Here is a tiny trained network, its code and every weight. The questions are about switching its units off for an input and a class, where a switched-off unit gives its printed mean instead of its output.

import numpy as np


def w(rows, s, z=0):
    codes = np.array(rows[::2]) - 128.0
    scale = np.full(codes.shape[1], s)
    scale[-1] = z or s
    return codes * scale


def f(y):
    return np.maximum(y, 0)


def log_softmax(a):
    a = a - a.max(-1, keepdims=True)
    return a - np.log(np.exp(a).sum(-1, keepdims=True))


def net(x, mask):
    res = np.array(x, float).reshape(1, 5) / 4 @ E
    y = f(res @ A[0][:, :-1].T + A[0][:, -1])
    res = res + np.where(mask, y, B[0][:, -1]) @ B[0][:, :-1]
    return log_softmax(res[-1] @ U[:, :-1].T + U[:, -1])


A, B = {}, {}
E = w([
[74,101,161,197,118,96,215,139,140],'x0',
[124,114,14,204,183,254,58,55,147],'x1',
[92,115,67,84,156,115,130,129,102],'x2',
[85,85,150,161,87,87,74,88,108],'x3',
[98,62,67,149,106,106,117,245,153],'x4',
],0.0084)
A[0] = w([
[123,78,185,139,152,92,194,234,116,227],'N0',
[128,130,120,190,60,109,66,145,20,42],'N1',
[96,131,61,187,151,162,93,103,231,129],'N2',
[136,169,156,96,159,138,174,3,133,169],'N3',
[28,129,177,206,199,94,122,133,63,154],'N4',
[135,158,121,176,224,207,59,121,170,206],'N5',
[161,60,93,215,128,192,79,65,141,44],'N6',
[40,130,137,202,111,123,197,123,138,251],'N7',
[48,70,225,62,17,39,120,110,126,222],'N8',
],0.0082,0.0014)
B[0] = w([
[103,160,184,92,100,102,60,143,165,234],'N0',
[162,132,145,138,68,208,157,127,121,160],'N1',
[69,107,137,94,119,37,93,194,129,207],'N2',
[1,44,150,82,63,167,54,217,176,204],'N3',
[211,219,71,80,158,198,89,192,114,175],'N4',
[88,198,125,83,125,73,132,135,117,218],'N5',
[113,156,189,60,180,99,148,127,210,213],'N6',
[189,172,106,122,137,129,28,135,135,197],'N7',
[61,181,135,58,141,94,146,155,157,255],'N8',
],0.0089,0.0099)
U = w([
[183,174,151,70,170,110,42,82,105,252],'0',
[98,140,184,95,196,27,145,68,150,81],'1',
[73,59,103,124,15,153,98,145,183,213],'2',
[102,153,135,112,135,133,116,125,107,252],'3',
[137,201,89,80,104,195,145,117,153,187],'4',
[174,31,127,109,126,112,181,56,99,95],'5',
[163,2,115,234,98,132,143,20,20,4],'6',
[208,73,61,160,85,252,221,39,124,4],'7',
],0.0065,0.0031)

Each question gives the input, the list of numbers given to net, and the class t.
The units are the neurons (one row each of A and B). Each row of codes is followed by its name. A weight is (code - 128) times the scale printed after its matrix; where a second scale follows, it is the last column's (A, B and U).
mask holds one flag per neuron, in row order. A switched-off neuron (its flag False) gives its mean, the last column of its row in B, instead of its output. The means were averaged over made-up inputs and are rounded, as every weight is.
A unit's drop is (log p(t) with every unit on - log p(t) with that unit switched off) / (log p(t) with every unit on - log p(t) with every unit switched off).
The circuit of an input: a set's keep is (log p(t) with only the set's units on - log p(t) with every unit switched off) / (log p(t) with every unit on - log p(t) with every unit switched off). Starting from all 9 units, units are removed one at a time, each time the one whose removal leaves the highest keep (on an exact tie, the one counted first), for as long as the keep stays at least 0.8.
circuit, biggest first: the units of the circuit, biggest drop first
unit that matters most: the unit with the biggest drop
top k neurons: the k neurons with the biggest drops, biggest first
drop of u: that unit's drop, to one decimal
input [-5,-2,-1,6,2], class 4: top 3 neurons => N3; N2; N1
input [8,5,-6,6,1], class 0: circuit, biggest first => N7; N4
input [0,-2,0,7,-6], class 4: top 4 neurons => N4; N2; N8; N0
input [7,3,-6,7,-4], class 0: top 3 neurons => N7; N4; N6
input [6,-6,-6,8,-2], class 4: unit that matters most => N4
input [7,6,2,0,1], class 0: circuit, biggest first => N7; N3
input [-4,-3,-3,-1,-6], class 2: circuit, biggest first => N3; N6
input [7,-5,-7,5,1], class 0: circuit, biggest first => N7; N4
input [-7,5,-8,-8,-7], class 3: circuit, biggest first => N3; N5; N7
input [-3,-3,1,6,2], class 4: circuit, biggest first => N2; N1; N8
input [3,7,2,-4,-7], class 1: circuit, biggest first => N6; N2
input [8,2,1,-4,4], class 0: top 2 neurons => N7; N3
input [5,-4,-4,6,2], class 4: circuit, biggest first => N4; N2
input [6,4,-5,-1,-8], class 2: top 2 neurons => N3; N8
input [7,8,-6,-1,3], class 1: top 3 neurons => N6; N2; N5
input [8,5,8,7,-1], class 0: drop of N7 => 0.3
input [-1,-5,3,-4,-6], class 2: drop of N6 => 0.1
input [8,-4,-4,1,-8], class 0: drop of N6 => -0.1
